Below is a small trained network, with its code and all its weights. Each question gives an input and a class and asks what happens when units are switched off, that is, made to give their printed mean instead of their output.

import numpy as np


def w(rows, s, z=0):
    codes = np.array(rows[::2]) - 128.0
    scale = np.full(codes.shape[1], s)
    scale[-1] = z or s
    return codes * scale


def norm(h):
    return h / np.sqrt((h * h).mean(-1, keepdims=True) + 1e-5)


def f(y):
    return y / 2 * (1 + np.tanh(0.7978845608 * (y + 0.044715 * y**3)))


def log_softmax(a):
    a = a - a.max(-1, keepdims=True)
    return a - np.log(np.exp(a).sum(-1, keepdims=True))


def net(x, mask):
    res = np.array(x, float).reshape(1, 8) / 4 @ E
    u = 0
    for l in range(2):
        y = f(norm(res) @ A[l][:, :-1].T + A[l][:, -1])
        res = res + np.where(mask[u : u + 12], y, B[l][:, -1]) @ B[l][:, :-1]
        u += 12
    return log_softmax(norm(res)[-1] @ U[:, :-1].T + U[:, -1])


A, B = {}, {}
E = w([
[205,194,142,125,171,159,147,158],'x0',
[139,147,94,132,62,182,157,102],'x1',
[116,175,181,77,2,116,154,111],'x2',
[166,85,134,71,58,114,109,166],'x3',
[150,113,147,218,115,196,190,149],'x4',
[174,198,95,150,119,116,89,92],'x5',
[142,101,56,132,90,126,205,84],'x6',
[152,81,75,124,185,48,138,157],'x7',
],0.005)
A[0] = w([
[95,59,97,145,100,52,196,92,19],'0.n0',
[184,182,127,62,127,145,170,123,67],'0.n1',
[105,132,120,88,140,179,71,153,88],'0.n2',
[62,34,65,101,37,172,173,98,173],'0.n3',
[143,174,32,157,146,136,119,19,3],'0.n4',
[110,172,149,76,194,162,36,169,19],'0.n5',
[147,137,13,205,120,103,94,1,166],'0.n6',
[83,230,165,96,103,81,225,105,137],'0.n7',
[162,121,141,158,123,136,165,210,99],'0.n8',
[206,151,66,49,136,200,239,175,95],'0.n9',
[154,130,85,67,169,80,85,163,122],'0.n10',
[171,82,125,186,252,144,155,157,158],'0.n11',
],0.0064,0.0036)
B[0] = w([
[233,195,77,102,170,143,63,173,151],'0.n0',
[230,120,158,241,147,101,150,134,138],'0.n1',
[140,223,173,180,102,88,143,77,128],'0.n2',
[138,73,152,165,85,134,87,8,248],'0.n3',
[69,197,122,63,205,234,85,199,150],'0.n4',
[254,136,126,209,199,118,129,27,144],'0.n5',
[132,129,112,61,109,214,59,95,219],'0.n6',
[202,167,123,166,160,201,99,124,195],'0.n7',
[153,142,183,85,89,116,87,82,148],'0.n8',
[190,111,220,208,165,1,164,84,182],'0.n9',
[90,168,178,94,94,102,178,138,164],'0.n10',
[171,54,53,238,126,196,69,116,255],'0.n11',
],0.0059,0.0048)
A[1] = w([
[83,67,133,170,211,150,199,195,5],'1.n0',
[160,129,255,210,59,222,230,159,223],'1.n1',
[124,200,131,95,187,194,88,237,146],'1.n2',
[88,177,118,212,168,200,117,88,163],'1.n3',
[76,104,184,105,70,146,165,121,106],'1.n4',
[214,98,135,121,97,98,200,200,47],'1.n5',
[158,116,174,87,76,125,92,241,189],'1.n6',
[120,89,176,73,51,87,109,184,224],'1.n7',
[119,27,108,220,219,138,106,195,113],'1.n8',
[186,42,114,105,163,94,167,112,146],'1.n9',
[190,247,172,75,73,95,131,91,128],'1.n10',
[204,90,128,102,100,168,135,111,99],'1.n11',
],0.007,0.0027)
B[1] = w([
[33,18,85,152,101,29,125,114,142],'1.n0',
[2,127,159,6,90,132,81,136,255],'1.n1',
[118,235,101,101,110,248,67,158,155],'1.n2',
[172,136,76,108,157,95,152,194,220],'1.n3',
[142,52,100,83,70,132,76,45,152],'1.n4',
[217,151,184,183,160,50,91,147,136],'1.n5',
[193,136,34,139,117,145,161,161,145],'1.n6',
[209,134,57,112,127,160,220,106,169],'1.n7',
[95,95,24,226,94,103,154,44,228],'1.n8',
[154,240,156,151,140,196,100,128,169],'1.n9',
[123,104,119,214,236,113,148,183,205],'1.n10',
[154,82,66,168,124,72,63,68,170],'1.n11',
],0.0069,0.0068)
U = w([
[55,108,153,80,200,99,198,154,2],'0',
[60,48,198,42,4,160,58,29,148],'1',
[56,221,131,81,185,231,66,222,195],'2',
[12,22,96,217,136,65,160,163,68],'3',
[217,100,33,249,165,130,49,60,199],'4',
[191,63,91,45,67,67,215,208,86],'5',
[218,189,236,186,195,41,119,203,136],'6',
],0.011,0.0069)

Each question gives the input, the list of numbers given to net, and the class t.
The units are the neurons (one row each of A and B). Each row of codes is followed by its name. A weight is (code - 128) times the scale printed after its matrix; where a second scale follows, it is the last column's (A, B and U).
mask holds one flag per neuron, layer by layer. A switched-off neuron (its flag False) gives its mean, the last column of its row in B, instead of its output. The means were averaged over made-up inputs and are rounded, as every weight is.
A unit's drop is (log p(t) with every unit on - log p(t) with that unit switched off) / (log p(t) with every unit on - log p(t) with every unit switched off).
The circuit of an input: a set's keep is (log p(t) with only the set's units on - log p(t) with every unit switched off) / (log p(t) with every unit on - log p(t) with every unit switched off). Starting from the 12 units with the biggest drops (on a tie, the unit counted first), units are removed one at a time, each time the one whose removal leaves the highest keep (on an exact tie, the one counted first), for as long as the keep stays at least 0.8.
units of the circuit, in order: the units of the circuit, biggest drop first
most important unit: the unit with the biggest drop
top k neurons in layer l: the k neurons of layer l with the biggest drops, biggest first
drop of u: that unit's drop, to one decimal
input [2,1,-1,-5,8,-5,-6,-8], class 1: units of the circuit, in order => (1.n1)
input [3,1,2,0,3,-1,-2,4], class 6: units of the circuit, in order => (0.n9; 0.n3)
input [0,2,-7,3,3,-6,1,-5], class 3: units of the circuit, in order => (0.n6; 1.n0)
input [-2,-5,4,8,-2,5,3,2], class 5: top 2 neurons in layer 0 => (0.n11; 0.n5)
input [-4,-7,8,-1,-7,3,3,1], class 4: top 2 neurons in layer 1 => (1.n1; 1.n10)
input [5,4,3,1,4,3,0,-5], class 2: units of the circuit, in order => (1.n1; 1.n10; 0.n11)
input [-3,-6,-6,7,-6,8,-2,3], class 6: units of the circuit, in order => (0.n10; 1.n8; 0.n11)
input [-2,3,1,-4,5,0,-4,1], class 3: top 2 neurons in layer 1 => (1.n3; 1.n8)
input [-6,-3,-5,-8,-3,3,5,2], class 2: units of the circuit, in order => (0.n4; 0.n6; 0.n3)
input [-3,4,5,7,-3,-4,0,5], class 5: top 2 neurons in layer 1 => (1.n7; 1.n8)
input [-5,-7,8,-1,6,-2,-7,7], class 5: units of the circuit, in order => (0.n11; 1.n7)
input [-8,-7,1,-6,-8,4,4,-8], class 2: top 2 neurons in layer 0 => (0.n4; 0.n7)
input [-7,-5,6,-6,1,8,3,-7], class 2: top 2 neurons in layer 0 => (0.n7; 0.n4)
input [5,-5,-5,-4,8,-7,-2,5], class 3: units of the circuit, in order => (1.n0)
input [-2,8,8,-8,-8,-4,8,7], class 4: top 2 neurons in layer 0 => (0.n0; 0.n7)
input [-1,-8,2,-7,-3,-1,-3,-7], class 6: top 2 neurons in layer 0 => (0.n5; 0.n4)
input [8,4,7,1,-6,5,2,-6], class 6: top 2 neurons in layer 0 => (0.n1; 0.n9)
input [2,3,-1,7,-3,1,-8,8], class 6: top 2 neurons in layer 0 => (0.n10; 0.n5)
input [8,-6,0,1,1,0,8,-3], class 6: drop of 0.n9 => 0.7
input [4,0,8,4,-1,2,4,6], class 6: drop of 0.n10 => 0.0
input [-8,6,-1,-4,-6,5,-7,8], class 2: most important unit => 0.n3
input [4,0,-5,-6,4,-6,-2,-7], class 3: drop of 0.n6 => 0.1
